In the rows, zero is written as 128.
Each row has a class, written after it, and each block has its own classes.
[133  47 144 157 121  95 150 139 108 157 193  91 159 142 122  94 179 110
 118 102 150 168 104 122 117 116  88  75 143 142 164 157 125 164 111] : narig
[119 135  77 120 159 139 119 126 113  73  90 111 117 144 133  97 117 104
 114 132 153 126  98 144 100 122 141 131 113 154 178 152 164 162 137] : narig
[133  74 183 137 142  65 131 147 152 135 134 118 122 133 142 133 139 135
  98 138 114 135 131 106 103 127  87  40 122 101  99 132 101  63 148] : Gudat
[106  92 168 116 140 148 130 151 107 185 114 162 118 123 136 128 137 109
 150 152 146 149 118 121 137 136 113  84 152  70 128 153 154  88  98] : pugog
[105 104 120 160 168  65  92 179 166 103 183 116 146  86  87  76  89 129
 156 137 149 127  90 158 134 145 115 100 159 170 127 133 162 119 122] : Gudat
[130 158 127 130 113  75 159 164 133 140 111 104 121 150 142  90 120 123
 125 122  90 113  98 146 120 159 113 106 123 107 191  51 144 167 132] : pega
[134 176 132 111 133 102 145 161 120 140 126 184  67 166 114 141 107 123
 144 136 128 174 137 108 126 110  86 130 130  94 146  97  99  83  97] : pugog
[130 182 158 151 150 128 120 124 163 140 148 167 119 105  93 152 228 134
 127 132 129 166 151 123 109  98  71 138 147 112 118 115 184  44  97] : nefar
[145 167 111 137 160  72 119 126 136 101 164 131  38 123  67 133  75 146
 143 137  51 141 120 119 119 157 110  98 100 132 118  84 158 104 137] : paga
[144 129 127 144  92 143 124 121 117 139 142  79 149 141 147 131 130 119
 126  94 141  79 105 136 147 111 179 164  96 176 115 104 176 191 139] : kavo
[137 105 139  83 194 107 132  78 124 153 140 177 122 118 107 114 112 130
 142  96 157 120 119  98 105 100 114  80 138 105 168 184 171  74 112] : suzo
[173 187 109 114 124 167 114  58 108  83 183 155  71 155 119 216 126 140
 180  84 169 135 125 152 175  95 127 178  90 149 121 131  94 141 139] : narig
[132 170 179 152 139 132 149 148 138 105  82 106 153 130  90 148 125 103
  95 183 115 176 177 121  80 153 138 199 105 157 124 158 215  25 131] : paga
[ 92 160 134 125 154 120 146 111 133 124 159 167 180 142 148  72 139 108
 157 163 125 128 106 129 109 114 111 136 126 160 148 154 214 110 117] : favo
[126 152 115 124 204 144 124 123 123  97 155 160 161 128  90 104 119 151
 139 126 187 173 157 141  70 124 117 143 193 137 200 126 151  59 101] : favo
[139  86 181 124 120  71 132 189 147 157  64 148 114 117  76  94 108  98
 118 129  90 152 141 132 102  68 119  96 147 123 172 110 175  75  79] : kavo
[154 156 107 176 112  71 120 176 137 118 179 127  94 129  43 131 120 112
 114 157  71 133 134 105 111 163 108 135  75 137 130  54 176 173 192] : suzo
[145 161 125 178 135 173 122 189 120 127 109 147 144  95 165 170 119  78
 134 181 122 185 152 173  86 157 120 186 127 115  93 129 120 128 127] : Miga
[141 106 116 148 132  98 114 173 115 114 145 152  44 123  56  80  94 117
 107 140 125 173 119 118 118 122 111  78 145 101 177 106 124  76 128] : paga
[133 169 145 123 157 167 121 152  94 111 136 167 152 175 149 129 102  89
 173 151 122 145 141 146  82 107 137 125 109  99 151 102 204  61 137] : favo
[ 95  90 156 187 137 166 110 110 131 140 193 141 126 123 111  89 141 131
 135 162 185 178  84 115 160 129 122 118 157 142 138 181 160 105 116] : paga
[123 118 112  95 158 113 147 129 122 119  20 159 145 156 144 121 153 151
 123 132  73 149 189  82 125  88 132  41 118 112 160 124 184  39  82] : Gudat
[108 165 140 104 126  43 113 142 134 157 139 109  76 147 122  84 124 135
 120 135  74  90  78 158 128 126 104  93 128  93 157 112 105 175 126] : nefar
[157 139 120 116 136 129 104  87 112 126 207 157 119 127 102 133 101 103
  99 134 110 105 109 122 174 131 148 112  97 120 141 149 104 104 102] : suzo
[146 183  80  94 180 114  95 125  92  86 233 100 146 133 110  94 106  95
  77 134  99  47 128 138  95 151 151  97 112 110 141 146 148 106 158] : suzo
[128 206 101 133 182  62 140 179 145  97 162 151  99 127 161 127 106 138
 193 184  99 135 145 141  89 167  81 135 127 122 154 114 234 100 153] : Gudat
[112 166 126 155 159  96 100 161 166  76 123 149 121 125 101 109  87 120
 141 168 139 149 123 147  92 129 100 146 137 145 132  94 144 122 138] : nefar
[ 92  94 114 160 169 118 114 198 148 107  39 179 146 112  99  68 124 155
 149 151 184 177 144 116  98 103 121  83 169 140 171 139 214  80 135] : Gudat
[156 164 108 104 145 155 140 127  97 136 146 112 163 130 180 163 148 108
 168 118 143 134 166 143 108 110 132 168 139  90 139 156 156 115  85] : kavo
[140 170 124 145 150  74 161 177 141 122 119 132 169 125 128 142 105 150
 125 175 123 129 165 137 108 188 119 110 130  90 120 122 101 106 138] : pega
[103 123 151 139 159 129  85 134 131 115 129 119 139 123 103 127  79 121
 146 171 114 120 120 173 110 166 135 131 136 112 104 116 164 115 144] : nefar
[ 99 220 102 113 172 133 121 142 119 105  28 108 153 155 171 114  75 129
 123 169  86  60 115 163 114 177 195 123 106 122 166 128 178 155 131] : Miga
[124 110 154 194 148 108 143 154 145 179 109  89 137 134 133 129 117 123
 134 158 141 167 121 101 119 154 151 123 116 154 112 129 182 134 135] : paga
[ 66 138 111 119 165 147 112 131 115 120 125 138 119 110  94  69 128 101
 117 150 155  87  71 125 116 142 133 103 131 160 138 151 219 146 128] : pugog
[118  91 109 152 125 119 118 149 129 143 143 177 127 156  76  66 140 122
 140 139  88 162 118  80 146  96 116  85 122 121 174  94 228 118 131] : suzo
[146 154  90 165 139 105 101 151 140 112 182 163 103 134  86 109 122 152
  96 157 118 146 128 106 144 152 113 105 125  88 140  96  93 122 154] : suzo
[145 147  95 133 145  97 128 179 118 107 147 165 105  69  77 123 139 103
 118 167 122 174 150 151  75 154  79 144 134 104 142 150 134 107  92] : nefar
[124 114 154 130 179  84 150 165 152 137  88 147 156 103 108 110 136 106
 100 191 176 147 166 116  39 113 112 128 164 144 155 172 154  92 150] : favo
[136 165  49 148 144 100 106 157 105  87 137 141  56  87 114 114  85 123
 116 131 105 131 109 167 112 175 105 101 100 135 118  69  87 179 159] : Gudat
[144 139 132 149 144  52 103 161 160 131 201 123 101 150  89  73  94 145
 101 113  90 104  74 110 128 134 124  85 115 131 165  81 145 139 149] : suzo
[111 156 150 135 154 166 137 109  99 155  98 118 166 140 183 127 150 142
 116 158 126 123 143 146 100 132 147 121 138 117 156 154 176 140 108] : kavo
[181 109  71 137 108 109 141 157 111  88 162 104 125 121 136 140 153  73
 140  95 134 139 153 133 112 121  93 119 112 133 122  82 132 152 160] : narig
[166 132 105 175 162 155 126 169 130 136 162 172 157 102  98 148 142 121
 146 148 181 190 169 104  97 151 121 175 138 110 136 134 212  71 143] : suzo
[148 157  88 119 146  32 143 159 154 137 191  90 100 140 144 114 102 103
 179  76 111 102 106 138 105 126  81 132 154 118 134  59 112 167 148] : Miga
[135 137  97 107 132  94 117 101 108 126 184 136  98 102  81  94 136 134
  95  61 138  91  95 146 118 107 109  93 120 148 106 126  84 139 120] : nefar
[101 117 138 120 144 150 138 151 131 159  74 166 166 126 126  89 148 122
 131 150 137 133 101 128 145 103 159 105 132 106 147 186 201  70  76] : pega
[117 140 106 122 123 106 155 128  99 115 124 173 117 162 157  64  85 132
 122 157  83 129 110 132 100 143 117 107 104 145 170  86 157 161 155] : favo
[152  99 102 116 138  97 110 141 113 111 188  98 154 172 133  55  62  63
 104  82 157  87  79 113 134 106 159  86 118 135 210  93 121 140 123] : suzo
[143 118 111 128 142 159 104 114  99  93 138 147 109 127 168 130  99 108
 120 139 137 133 109 171 133 128 128  92 118 119 122 149  86 141 141] : narig
[126 122 124 143 128 181 101 152 129 110 102 181 133 119 116 126 129 124
 173 142 140 168 141 140 138  89 131 149 145  95 120 130 204  66  99] : kavo
[141 118 107 148 138 136  97 145 109 134 183 100  54 112 141  98  83 130
 125 116 157 123  64 147 116 123 156 134 126 164 132 149 123 199 161] : paga
[117  97 122 139 113  53 164 190 126 151 142  72 161 170 162  73  92  97
 124 137 160 105  82 121  97 145 134 139 132 131 173 157 122 194 151] : Miga
[123 162 111 144 140 122 117 135 138 129  97 109 107  85 147 130 155 157
 114 117 120 118 102 158 116 164 128 147 105 159 106 120 172 157 151] : Gudat
[111 136 145 156 139 104 111 168 154 101 100 110 145 120 153 122 138 139
 154 157  63 162 131 141 118 148  97 100 122 149 155  85 182 151 116] : Gudat
[103 103 100 156 147 106 149 116 131 115 118 144 129 125 146 122  91 113
 147 211 166 152 133 112 112 163 104 139 136 107 131 152 127 175 143] : kavo
[132 116 172 137 149 104 145 148 159 150  92 119 138  97  98 156 174 114
 125  75 189 149 132  91  87 117  83  95 136 139 112 103 122 111 110] : pugog
[157 154 116 150 157 118 127 176 104 128 120 122  64  91 116 136 110 135
 101 160 112 158 136 133  68 163 132 113 110 121 137 151 139 134 144] : paga
[145 133  96 156 162 122 122 129 115  95 137 165  93  95  41 169 130 105
 149 147 179 164 159 147 115 133 101 119 133 138 133 134 137 123 152] : narig
[132 119 131 138 141 129 128 113 124 164 185 146 153 170 155  81 163 145
 135  86 167 120  97  84 143  94 123  80 135 105 180 129 171 125 137] : suzo
[133 140 111  90 166 108 120 155  96  76 155 104 169  98 118 122 138 129
 107 136  93 118 159 147  80 136 121  97 116 145 141 207 145  91  90] : Gudat
[144 101 122  92 142 117 141  92 105 143 192 105  82 156 162 104 125 112
 136  98 106 128  96  93 118  86 126 111 115 139 136 175 171 105 112] : paga
[154 182  99 158 160 136 113 140 126  81 129 117 177 112  72 129  99  70
  91 110 194 130 153 133  83 139 143 177 103 170 143  97 129 121 158] : suzo
[109 202 107 153 152 110  69 169 161  62 106 136  88 125  80 100  52 129
 135 162 113 140  99 188 124 139 127 167 143 105 135  73 106 125 121] : kavo
[101 140  74 122 139 158 144 124  88 105  82 121 168 125 130  99 149  78
  85 149 123 121 148 132  96 140 131 120 132 123 153 144 129 137 119] : Miga
[142  71 127 179 119 135 156 157 115 118 142 118 220 130 137 116 113  68
 110 162 170 167 155 111  85 152 135 141 109 171 118 105 136 133 143] : favo
[117 128 120 185 151 122  93 140 156  98 143  81 169  62  76 145 145 111
  88 152 141 120 129 148 132 162 147 134 111 220  86 129 138 154 126] : Gudat
[128 133  71 156 130  96 147 179 128  93  96 145 143 132 132 102  64  90
  99 183 175 120 138 126 109 163 143 139 128 126 130 132  83 137 164] : Miga
[108  63 120 121 174 106 110 168 116 123  70  98 164 114  85 107 112 108
 123 138 122 120 145 117  99 114 162  58 123 150 134 162 192 100 114] : Gudat
[133 136 175 127 182  93 120 175 159 156  86 124 126 113  98 132  83 102
 116 153 143 102 103 156 105 131 166 100 136 110 143 139 158  65 110] : pega
[105  82 126 113 106 174 119 101 113 149  82 176 120 132 116  95 193 129
 135  99 102 188 128 119 134  71  89 124 143  93 123 119 176  72  85] : nefar

Next block, with new classes.
[167 132 107 117 145 183 178 131 151  99 119 128 148 100 112 158 129 126
 137 118 115 184 160 146 165 143  98  92 133 116 164 110 160 141 120] : kor
[158 106 154 121 158 155 149 160 158 101 118  91 152 107 142 110 109  93
 170 128  54 172 150 158 115 131 142  95 130 128 123 112 160 133 125] : degem
[135 128 123  84 150 157  92 137 151 106 135 122 164 103  89 135  99 104
 119 105 119 192 110 128  79 137 115 146 109 110 119 103 161  70 132] : robu
[138 162 107 115  92 124 119 174 116  73 129  73 218 114  39 146  95 132
 128 115 161 188 107 146 177 111  73 151 173 129 170 110 127 147 215] : robu
[158 127 121 112 123 131 181 149 155  88 109 112 162 108 112 151 136 125
 141 105  93 172 142 130 159 148  94 100 143 105 159 101 169 117 146] : kor
[ 98  98 132  60 155 208 135 122 146  98 117 106 141 110 182 125  80  83
 112  96  81 162 113 120 132 136 144 119  54 151  76  88 164 127  75] : kor
[128 126 114 120 113 144 120 163 146  98 112 126 157 106  98 133 125 108
 130  96 116 173 107 124 102 128 133 139 123 120 156 128 131 104 136] : Kir
[175 128 124  89 124 144 213 120 190  77 109 106 175  90 133 168 111 105
 149 106 110 178 135 143 152 155  69 100 118 127 160  94 172 118 142] : niris
[118 157 124 121  89 142 165 162 136 120 146  97 122 158 123 146 127 110
 121 144 152 139 135 138 148 126 124 126 129 144 146 131 158 162 125] : kor
[162 140 129 127 104 108 185 192 181 105 111 111 148 114  99 165 127 130
 151 157 149 133 142 133 155 126 103 117 147 120 170 135 133 138 157] : Kir
[159 126 128 112 133 137 162 153 117  82 128 105 152 113 120 142 140 106
 134 118 137 170 170 135 179 138  84 115 142  94 152  93 170 125 140] : vem
[113 122 136  97 144 123 151 140 143  81 116 102 193  84 117 138  86 121
 131  99 129 140 117 111 144 132 123 124 137 125 138 110 132  96 172] : vem
[121 120 135  97 152 176 102 142 124 113 101 110 106 108 167 140 142  92
  95 135  44 147 139 118 105 166 147 141  77 125  83  84 180 135  73] : Kir
[ 93 164 114 108  77 173  96 198 104 132 114 138 136 111  99 138  53  90
 148 101 123 142  99 109 149 137 168 113 115 177 157 174  62 121 164] : Kir
[128 122 131 146 135  62  98 180 113 143  95 121 116 126 110  73 105 158
 136 100  87 145 145 118  96  83 141 138 132 117 107 148  76 108 158] : sike
[124 109 127 103 170 141 157 129 165 106 148 120 132  90 121 145  96  74
 124 174 126 180 118 138 105 107 125 112 121 142 107  87 151 156 105] : zomu
[117 148 141 141  85 162 105 149  90 129 139  77 121 177 129 124 123  91
 154 121 144 143 115 140 183 109 139 134 142 133 127 131  79 119 129] : bevur
[166 126 126 213 153  93  97 147 137 126 137 106 116 138  89 140 154 144
 142 106 114 155 155 106 114 117 125 153 181 103 103 136 107 130 160] : niris
[133 129 120  52 172 185  99 136 142 122 123 131 113  92 172 143 119 100
  95 129  78 136 129 120 144 152 109 127  57 137  89  70 189 129  87] : robu
[104 112 130  67 161 186 116 149 146  97 142 136 156  91 111 109  54  91
 141  78 133 145  93 134  88 106 151 116 102 147 144 130  77  92 149] : robu
[134 142 137 169 117  71 112 139 102 158 127 103 114 165 133 117 127 135
 153 120 114 116 122  89  94 106 141 132 151 114  92 152  93 104 155] : niris
[164  86 144 111 169 162 163 144 146  83 145  82 158 151 112 116  71  65
 113 148 103 176 123 135 109 111 137 110 123  91  64  91 104 129 117] : niris
[132 146 126 135  91 150 151 154 117 119 149  91 118 166 122 132 119 101
 136 134 154 150 137 156 161 120 112 134 121 140 133 131 112 172 140] : niris
[135 120 133 156 145  95 106 168 116 131 120 110 118 149 126 103 134 131
 123 120 101 139 143 108 123  95 141 121 157  96 107 120 126 119 150] : vem
[138 107 146  64 175 176 131 137 145 116 109 111 101  98 196 129 119  65
 128 147  30 122 160 150  99 169 138 107  67 135  96  90 186 103  62] : degem
[146 149 131 150 118 153 108 174  84 140 125 106 115 139 118 110 140 143
  95 146 106 141 138 143 170 134 132 129  91 110 110 128 105 169 146] : zomu
[153 145 116 159 130  91 128 149 128 137 135 116 118 150  92 111 119 121
 136 154  87 160 145 112 125 114 135 118 157 106 114 137 113 125 143] : niris
[133 142 122  97 135 199  99 134 109 121 129 107 128 130 110 134 105 108
 141 135 135 160 152 166 176 134 105 145 115 125 141 133 110 146 122] : robu
[ 98 115 123 112 130 135 122 113 127 111 128 102 146 128 115 136 104  98
 125 126 106 166 125 105 118 141 132 145 128 127  95 107 164  96 100] : kor
[107 134 141 122 130 202 151 139  99 121 149  83 126 148 130 130 104 108
 138 137 139 153 150 145 142 124 139 111 113 149 106 106 124 140 111] : kor
[158 149 122 160 129  79  95 189 135 148 127 107 125 137  84  99 120 140
 157 127 109 140 126  91  79  93 149 124 186  99 140 148  75  90 173] : robu
[183 121 133 117 162 171 164 163 151  92 149 123 148 126 118 146 129  71
 120 144  95 128 157 166 165 133 101  82 140 112 139 103 163 134 120] : degem
[126 147 132 120 113 131 125 182  99 127 122  97 121 122 114 121 125 117
 130 128 134 149 146 164 141 118 119 146 109 129 136 134 103 145 150] : sike
[123 124 132 177 101  92 124 114 127 117 124  76 165 126  89 131 140 128
 132 120 135 109 150 113  94 134 112 184 158 143 136 136 191  37 129] : degem
[137 130 130 115 124 145 150 154 155 101 136  95 152 122 114 151  87  99
 148 148 169 165 103 140 127 100 147 121 145 145 140 130 109 144 133] : bevur
[146 131 141 126 141 142 143 128 140 111 115  87 155 125 119 121  99 115
 165 131 117 162 122 128 121  95 147 112 153 117 135 133  87  86 128] : bevur
[130 159 116 109  84 159  96 172 123 140 138 110 123 164 129 132 113 114
 127 112 168 130 106 150 153 122 116 139 122 139 150 151  96 177 151] : robu
[143 137 137 139 116 168 134 173 131 125 140  97 113 139 131 129 130 101
 131 131 141 156 134 158 169 115 112 126 105 124 130 126  97 166 134] : zomu
[126 131 154  88 180 202 120 109 128 124 106  87 120  86 184 137 106  97
 110 136  65 154 153 126 132 149 121 133  47 137  61  86 153 112  74] : zomu
[110 144 107 100  84 189 131 134 129 141 112 103 129 157 125 160  73 100
 123 123 171 137 118 144 124 142 129 136 104 150 142 163  90 108 109] : kor
[154 128 119 142 109 104 175 152  97  85 148  89 150 123  80 107  92  95
 149 145 138 199 155 106 111 123 127 125 157 127 128 111 132 138 142] : niris
[117 129 134 128 120 141 120 171  89 122 132  98 107 158 135 109 123 106
 140 133 134 146 156 150 167 107 130 121 142 118 134 125 104 163 142] : vem
[143 131 133 149 147  97 119 180 134 125 128 113 130 134 123 115 128 133
 127 117 121 130 140 105 132  94 137 117 155 102 121 129 118 118 161] : vem
[141 135 150 179 166 129  94 152 131 135 139 105 115 142 104 128 137 117
 108 132  81 153 141 125 128 100 133 134 142 106  80 124 132 132 141] : zomu
[139 147 118 156  74 135 136 191 130 115 126  80 129 162 143 152 169  76
 152 149 136 127 100 142 188 111 133 130 181 118 169 142  96 236 144] : Kir
[112 111 141 114 134 122 136 151  98  92 131  85 153 116 131 127 103  87
 139 123 148 142 131 105 124 117 140 143 142 118 117 119 143 111 140] : vem
[148 115 162  86 168 216 151 145 137 125 107 111 109  99 166 112  92 107
  94 138  48 160 149 142 109 164 153  99  27 125  77  95 156 109  89] : zomu
[161 127 133 164 156 119  92 156 129 126 125 125 118 155  88 102 126 116
 138 125  55 178 133 119 138  88 158 102 173  89 109 127 109  95 133] : bevur
[171 102 135 157 170 162 178 105  87  89 131  95 148 104  68 114  94 110
 166 150 126 202 185 133  82 111 142 128 150 107 134 141 136  92 124] : niris
[132 130 122 134 153  56 136 173 102 138 128 129  93 122 100 110 131 131
 129 171 142 130 154 145  59  70 139 137 149 116 137 151 106 143 142] : sike
[118 136 109 166 120  82 109 141 111 152 137 128 129 155 113 102 159 129
 121 118 101 114  97  69 104  93 162 128 156  98 118 144 138  77 128] : kor
[131 130 142  77 150 190  90 137 132 130 123 122 111 118 157 116 105 101
 110 106  56 155 139 119 123 171 134 126  69 129  82  89 167 107  94] : robu
[115 153 126 129  81 176 136 168 117 119 145  60 137 173 160 151 142 103
 112 130 168 137 105 143 170 122 125 141 114 145 116 115 138 213 125] : kor
[153 142 134 135 112 128 144 156 159  91 120  96 158 109 113 142 157 120
 155 102  85 154 167 167 173 160  78 129 145 130 173 110 183 120 151] : degem
[139 131 136  48 176 210 121 131 150 122 109 128 110  77 167 134  92  96
 126 139  49 159 145 141 113 179 144 109  67 135 113  98 162 136  89] : robu
[114 105 138 166 104 114 118 150 106 107 136 110 111 165 114 105  84  99
 151 102 158 156 168 121 158 123 148 143 185 133 130 165  95 183 136] : vem
[141  99 148  99 175 214  91 144 111 110 132 107 112 118 147 125  93  72
 123 120  58 170 149 127 158 155 139 117 100 129  60  75 159 158  98] : robu
[161 148  94 129 108 121 161 152 141 104 128 118 166  76 102 140 149 106
 142 111 145 187 139 134 172 129  75 125 150 126 179  95 142 139 139] : sike
[124 154 112 149 121  87  61 201 141 122 180 136 130 160  69 117  83  94
  79 110 110 122 108  67 160 119 133 125 186 135  78  98  91 152 165] : robu
[146 112 132 116 144 137 151 136 141  91 127 108 150 125 109 131 100 108
 131 134 133 163 112 138 109  98 146 112 148 120 135 115 115 116 128] : bevur
[147 104 115  89 207 173  73 170 107  79 107 124 152  87 113 102  92 127
 129 110  74 207 152 199  73 115 137 118 101 115 124 115  81 171 137] : degem
[121 141 120 170 137 145  73 177 149 136 123 112 128 128 117 129 135  98
 133 108  67 147  97 103 113 108 167 119 169 127 114 117  78 140 140] : Kir
[130 137 156  93 150 183 119 123 124 131 115 101  92 125 174 137 115 101
 127 142  68 142 153 127 135 153 148 118  79 140  82  93 157  87  73] : bevur
[144 125 112 148  89 100 177 177  70 100 154  72 143 139  98 120 177  79
 132 158 185 153 126 154 147  69  92 142 163 114 163  93 154 163 146] : sike
[172 145 138 134 133 170 146 140 107  99 126  93 169 125 108 139 116  95
 161 110 100 174 131 119 191 111 116  83 162 110 134  99 115  82 142] : bevur
[135 139 138 128 119 158 152 151 162  85  95 104 156  97 106 175 122 102
 147 102  70 151 148 139 176 154 101 118 158 139 161 116 148 128 155] : Kir
